Below are the code and all the weights of a small trained network. Each question names an input and a class and asks about switching units off, where a switched-off unit gives its printed mean instead of its output.

import numpy as np


def w(rows, s, z=0):
    codes = np.array(rows[::2]) - 128.0
    scale = np.full(codes.shape[1], s)
    scale[-1] = z or s
    return codes * scale


def norm(h):
    return h / np.sqrt((h * h).mean(-1, keepdims=True) + 1e-5)


def f(y):
    return y / 2 * (1 + np.tanh(0.7978845608 * (y + 0.044715 * y**3)))


def log_softmax(a):
    a = a - a.max(-1, keepdims=True)
    return a - np.log(np.exp(a).sum(-1, keepdims=True))


def net(x, mask):
    res = np.array(x, float).reshape(1, 3) / 4 @ E
    u = 0
    for l in range(2):
        y = f(norm(res) @ A[l][:, :-1].T + A[l][:, -1])
        res = res + np.where(mask[u : u + 5], y, B[l][:, -1]) @ B[l][:, :-1]
        u += 5
    return log_softmax(norm(res)[-1] @ U[:, :-1].T + U[:, -1])


A, B = {}, {}
E = w([
[2,80,154],'x0',
[82,30,245],'x1',
[154,212,189],'x2',
],0.0059)
A[0] = w([
[187,104,131,219],'0.n0',
[175,119,7,216],'0.n1',
[94,130,194,128],'0.n2',
[232,132,102,255],'0.n3',
[107,146,111,146],'0.n4',
],0.016,0.0048)
B[0] = w([
[75,254,180,182],'0.n0',
[131,156,213,255],'0.n1',
[241,27,81,173],'0.n2',
[90,205,187,246],'0.n3',
[141,165,91,139],'0.n4',
],0.0091,0.0099)
A[1] = w([
[118,92,91,195],'1.n0',
[86,97,138,119],'1.n1',
[127,174,71,255],'1.n2',
[130,60,8,119],'1.n3',
[33,82,152,80],'1.n4',
],0.012,0.0037)
B[1] = w([
[225,136,163,180],'1.n0',
[89,66,184,152],'1.n1',
[158,220,254,249],'1.n2',
[73,203,90,255],'1.n3',
[138,158,61,192],'1.n4',
],0.0075,0.0021)
U = w([
[101,250,187,217],'0',
[40,100,29,96],'1',
[176,44,136,143],'2',
[173,184,37,1],'3',
],0.018,0.007)

Each question gives the input, the list of numbers given to net, and the class t.
The units are the neurons (one row each of A and B). Each row of codes is followed by its name. A weight is (code - 128) times the scale printed after its matrix; where a second scale follows, it is the last column's (A, B and U).
mask holds one flag per neuron, layer by layer. A switched-off neuron (its flag False) gives its mean, the last column of its row in B, instead of its output. The means were averaged over made-up inputs and are rounded, as every weight is.
A unit's drop is (log p(t) with every unit on - log p(t) with that unit switched off) / (log p(t) with every unit on - log p(t) with every unit switched off).
The circuit of an input: a set's keep is (log p(t) with only the set's units on - log p(t) with every unit switched off) / (log p(t) with every unit on - log p(t) with every unit switched off). Starting from all 10 units, units are removed one at a time, each time the one whose removal leaves the highest keep (on an exact tie, the one counted first), for as long as the keep stays at least 0.8.
units of the circuit, in order: the units of the circuit, biggest drop first
k most important neurons: the k neurons with the biggest drops, biggest first
top k neurons in layer l: the k neurons of layer l with the biggest drops, biggest first
drop of u: that unit's drop, to one decimal
input [8,-4,-8], class 1: 2 most important neurons : [0.n3 0.n0]
input [-3,8,5], class 2: units of the circuit, in order : [0.n2 0.n3]
input [0,1,-8], class 1: top neuron in layer 0 : [0.n3]
input [3,-1,4], class 3: 2 most important neurons : [0.n1 0.n2]
input [3,4,-4], class 1: units of the circuit, in order : [0.n1 0.n3]
input [3,-1,-7], class 1: 2 most important neurons : [0.n3 1.n4]
input [7,-2,5], class 3: 3 most important neurons : [0.n3 0.n1 0.n0]
input [8,8,-7], class 2: 2 most important neurons : [1.n0 0.n2]
input [6,6,-6], class 1: top 3 neurons in layer 1 : [1.n3 1.n4 1.n2]
input [5,-2,-5], class 1: 2 most important neurons : [0.n3 0.n0]
input [3,8,-8], class 1: 2 most important neurons : [0.n1 1.n3]
input [1,3,-8], class 1: top 2 neurons in layer 1 : [1.n3 1.n4]
input [5,1,-5], class 1: 2 most important neurons : [0.n1 1.n3]
input [0,7,-6], class 2: most important neuron : [1.n0]
input [7,8,8], class 2: drop of 0.n2 : 0.1
input [5,1,-4], class 1: drop of 0.n1 : 0.3
